Below are the code and all the weights of a small trained network. Each question names an input and a class and asks about switching units off, where a switched-off unit gives its printed mean instead of its output.

import numpy as np


def w(rows, s, z=0):
    codes = np.array(rows[::2]) - 128.0
    scale = np.full(codes.shape[1], s)
    scale[-1] = z or s
    return codes * scale


def norm(h):
    return h / np.sqrt((h * h).mean(-1, keepdims=True) + 1e-5)


def f(y):
    return np.maximum(y, 0)


def log_softmax(a):
    a = a - a.max(-1, keepdims=True)
    return a - np.log(np.exp(a).sum(-1, keepdims=True))


def net(x, mask):
    res = np.array(x, float).reshape(1, 8) / 4 @ E
    u = 0
    for l in range(2):
        y = f(norm(res) @ A[l][:, :-1].T + A[l][:, -1])
        res = res + np.where(mask[u : u + 16], y, B[l][:, -1]) @ B[l][:, :-1]
        u += 16
    return log_softmax(norm(res)[-1] @ U[:, :-1].T + U[:, -1])


A, B = {}, {}
E = w([
[124,123,122,124,130,127,122,131,133,128],'x0',
[84,141,149,122,246,53,174,197,102,170],'x1',
[202,172,16,186,153,200,79,121,87,182],'x2',
[10,156,2,139,159,170,210,38,142,117],'x3',
[125,127,109,126,131,118,118,132,134,128],'x4',
[154,178,127,132,136,109,124,98,129,120],'x5',
[125,126,161,126,119,144,146,121,113,131],'x6',
[113,109,123,124,129,127,111,128,128,134],'x7',
],0.0063)
A[0] = w([
[73,133,95,107,116,132,203,103,178,109,57],'L0N1',
[75,159,154,170,220,92,138,172,102,173,178],'L0N2',
[124,137,160,124,254,84,154,195,110,185,80],'L0N3',
[69,143,126,121,160,117,164,107,127,161,1],'L0N4',
[61,167,84,160,145,175,182,113,111,124,92],'L0N5',
[92,85,84,135,73,107,118,179,161,123,190],'L0N6',
[88,179,103,193,148,202,138,111,77,168,102],'L0N7',
[186,174,126,166,110,156,90,163,103,153,71],'L0N8',
[97,168,175,73,152,133,142,186,108,129,140],'L0N9',
[148,98,163,100,120,58,165,166,170,85,174],'L0N10',
[156,176,104,143,135,84,117,101,168,118,165],'L0N11',
[54,153,64,146,108,124,164,104,80,77,184],'L0N12',
[83,130,70,142,109,163,168,59,158,101,72],'L0N13',
[55,157,119,85,136,90,175,113,146,108,214],'L0N14',
[114,112,75,153,100,148,226,78,147,132,85],'L0N15',
[184,126,185,141,58,103,108,127,150,148,154],'L0N16',
],0.0071,0.0042)
B[0] = w([
[48,122,166,201,95,123,104,95,55,68,187],'L0N1',
[115,243,61,177,157,9,169,238,62,146,254],'L0N2',
[40,240,203,173,11,178,120,113,107,219,249],'L0N3',
[50,75,42,209,201,108,200,83,211,85,159],'L0N4',
[196,38,98,60,149,42,156,96,169,113,206],'L0N5',
[190,194,189,123,127,140,116,109,151,99,172],'L0N6',
[228,28,38,39,133,40,124,145,144,135,201],'L0N7',
[37,62,90,191,60,210,83,175,101,140,189],'L0N8',
[146,188,28,81,68,144,124,116,144,126,197],'L0N9',
[130,148,135,58,217,99,147,129,185,73,228],'L0N10',
[102,1,197,83,89,157,130,200,153,124,169],'L0N11',
[61,141,113,159,147,109,126,20,186,207,224],'L0N12',
[141,216,217,171,95,95,106,140,105,187,198],'L0N13',
[91,120,154,184,117,195,71,156,56,66,237],'L0N14',
[122,197,190,149,154,124,13,102,114,204,190],'L0N15',
[131,58,129,82,205,94,145,176,141,96,209],'L0N16',
],0.005,0.0071)
A[1] = w([
[76,157,226,131,148,82,113,100,161,90,152],'L1N1',
[203,98,143,71,182,166,182,54,184,85,58],'L1N2',
[92,189,84,147,123,146,167,76,128,226,202],'L1N3',
[101,60,183,83,108,129,138,76,149,58,125],'L1N4',
[77,170,78,98,175,112,255,139,119,154,112],'L1N5',
[202,39,151,93,115,214,85,161,159,59,50],'L1N6',
[128,125,90,88,171,40,186,144,120,70,205],'L1N7',
[25,169,165,161,58,143,180,100,121,117,7],'L1N8',
[75,171,98,169,199,131,91,125,66,186,157],'L1N9',
[75,128,51,141,231,131,170,122,102,81,4],'L1N10',
[162,105,114,216,130,142,78,141,73,181,193],'L1N11',
[157,143,164,119,105,120,90,243,70,137,127],'L1N12',
[63,192,100,136,181,150,177,162,85,126,99],'L1N13',
[117,98,124,82,156,118,95,29,201,129,70],'L1N14',
[183,62,139,35,164,107,134,65,199,84,91],'L1N15',
[113,104,151,98,166,150,131,86,176,60,37],'L1N16',
],0.0076,0.0029)
B[1] = w([
[53,162,191,171,143,157,146,196,97,153,239],'L1N1',
[216,46,132,223,211,165,93,127,144,79,144],'L1N2',
[194,78,142,90,109,169,126,109,229,133,246],'L1N3',
[157,211,90,184,131,122,97,142,157,180,178],'L1N4',
[145,54,116,122,213,83,75,125,154,107,216],'L1N5',
[101,53,98,136,180,155,97,158,91,2,203],'L1N6',
[119,91,173,76,237,72,146,153,115,125,210],'L1N7',
[14,163,147,209,112,198,103,77,124,116,201],'L1N8',
[189,89,135,115,84,113,198,117,130,95,254],'L1N9',
[148,36,117,109,148,88,181,89,176,77,170],'L1N10',
[128,180,79,63,80,118,142,118,88,134,224],'L1N11',
[101,220,102,102,70,121,169,109,64,185,244],'L1N12',
[172,65,126,109,140,130,133,85,125,73,219],'L1N13',
[138,160,153,117,85,215,95,161,141,155,171],'L1N14',
[207,114,141,200,169,183,110,118,186,148,168],'L1N15',
[198,120,99,176,94,188,76,115,157,163,151],'L1N16',
],0.0078)
U = w([
[217,59,182,222,244,214,48,204,201,37,192],'0',
[36,222,212,79,219,23,218,232,73,164,171],'1',
[32,212,218,251,82,228,30,38,181,209,65],'2',
[3,72,190,201,245,41,243,50,227,79,66],'3',
[181,85,13,71,62,230,20,213,18,51,14],'4',
[207,248,22,50,38,50,222,190,24,228,24],'5',
[222,96,41,82,41,239,55,2,231,211,126],'6',
[188,46,50,63,204,8,209,65,212,194,251],'7',
],0.0071,0.0024)

Each question gives the input, the list of numbers given to net, and the class t.
The units are the neurons (one row each of A and B). Each row of codes is followed by its name. A weight is (code - 128) times the scale printed after its matrix; where a second scale follows, it is the last column's (A, B and U).
mask holds one flag per neuron, layer by layer. A switched-off neuron (its flag False) gives its mean, the last column of its row in B, instead of its output. The means were averaged over made-up inputs and are rounded, as every weight is.
A unit's drop is (log p(t) with every unit on - log p(t) with that unit switched off) / (log p(t) with every unit on - log p(t) with every unit switched off).
The circuit of an input: a set's keep is (log p(t) with only the set's units on - log p(t) with every unit switched off) / (log p(t) with every unit on - log p(t) with every unit switched off). Starting from the 12 units with the biggest drops (on a tie, the unit counted first), units are removed one at a time, each time the one whose removal leaves the highest keep (on an exact tie, the one counted first), for as long as the keep stays at least 0.8.
units of the circuit, in order: the units of the circuit, biggest drop first
top k neurons: the k neurons with the biggest drops, biggest first
top k neurons in layer l: the k neurons of layer l with the biggest drops, biggest first
drop of u: that unit's drop, to one decimal
input [-1,4,1,-1,-5,-5,8,3], class 5: top 2 neurons	L0N2; L0N3
input [-5,0,1,0,4,0,3,-8], class 4: top 2 neurons in layer 0	L0N8; L0N2
input [8,7,1,6,-8,7,-4,7], class 7: top neuron in layer 1	L1N3
input [2,-8,0,0,8,4,-4,-7], class 0: top 2 neurons	L0N2; L0N3
input [0,-1,3,8,-6,-8,3,1], class 6: top 3 neurons	L0N2; L0N15; L1N14
input [3,5,2,5,-1,-3,5,-7], class 7: top 2 neurons in layer 0	L0N7; L0N5
input [3,5,2,8,-6,4,5,8], class 7: top 2 neurons in layer 0	L0N7; L0N5
input [0,-5,2,-3,-4,-1,6,4], class 4: top 2 neurons in layer 0	L0N10; L0N8
input [5,0,0,4,6,6,-3,-1], class 2: top 2 neurons in layer 0	L0N13; L0N1
input [6,1,6,4,-4,8,-6,4], class 7: top 4 neurons	L0N3; L0N7; L0N5; L1N8
input [-1,-3,4,-3,-4,0,3,0], class 4: top 2 neurons	L0N2; L1N6
input [7,0,-6,-4,-3,8,-8,7], class 0: top 4 neurons in layer 0	L0N2; L0N10; L0N3; L0N13
input [4,-1,1,-5,-5,-1,-3,-5], class 4: top 4 neurons	L0N8; L0N5; L0N2; L1N12
input [-8,1,7,-7,4,6,6,6], class 5: units of the circuit, in order	L1N12
input [4,0,-3,7,3,-1,4,3], class 2: top 3 neurons	L0N15; L0N2; L0N13
input [-7,6,0,1,6,4,8,6], class 3: top 2 neurons	L0N4; L0N3
input [-5,-6,6,-7,-3,8,-6,-4], class 4: top 2 neurons	L1N6; L0N2
input [6,4,1,8,1,2,8,-8], class 7: top 3 neurons	L0N7; L0N5; L1N3
input [5,-2,-7,-5,5,4,6,-7], class 0: drop of L0N2	0.3
input [-2,1,6,-8,1,3,7,-2], class 5: drop of L1N12	0.7
input [-2,-1,-8,-3,8,3,8,5], class 0: drop of L0N2	0.4
input [-2,-7,4,-3,0,5,4,0], class 4: top neuron in layer 0	L0N8
input [4,0,4,4,-8,-5,5,-7], class 6: drop of L0N16	0.2
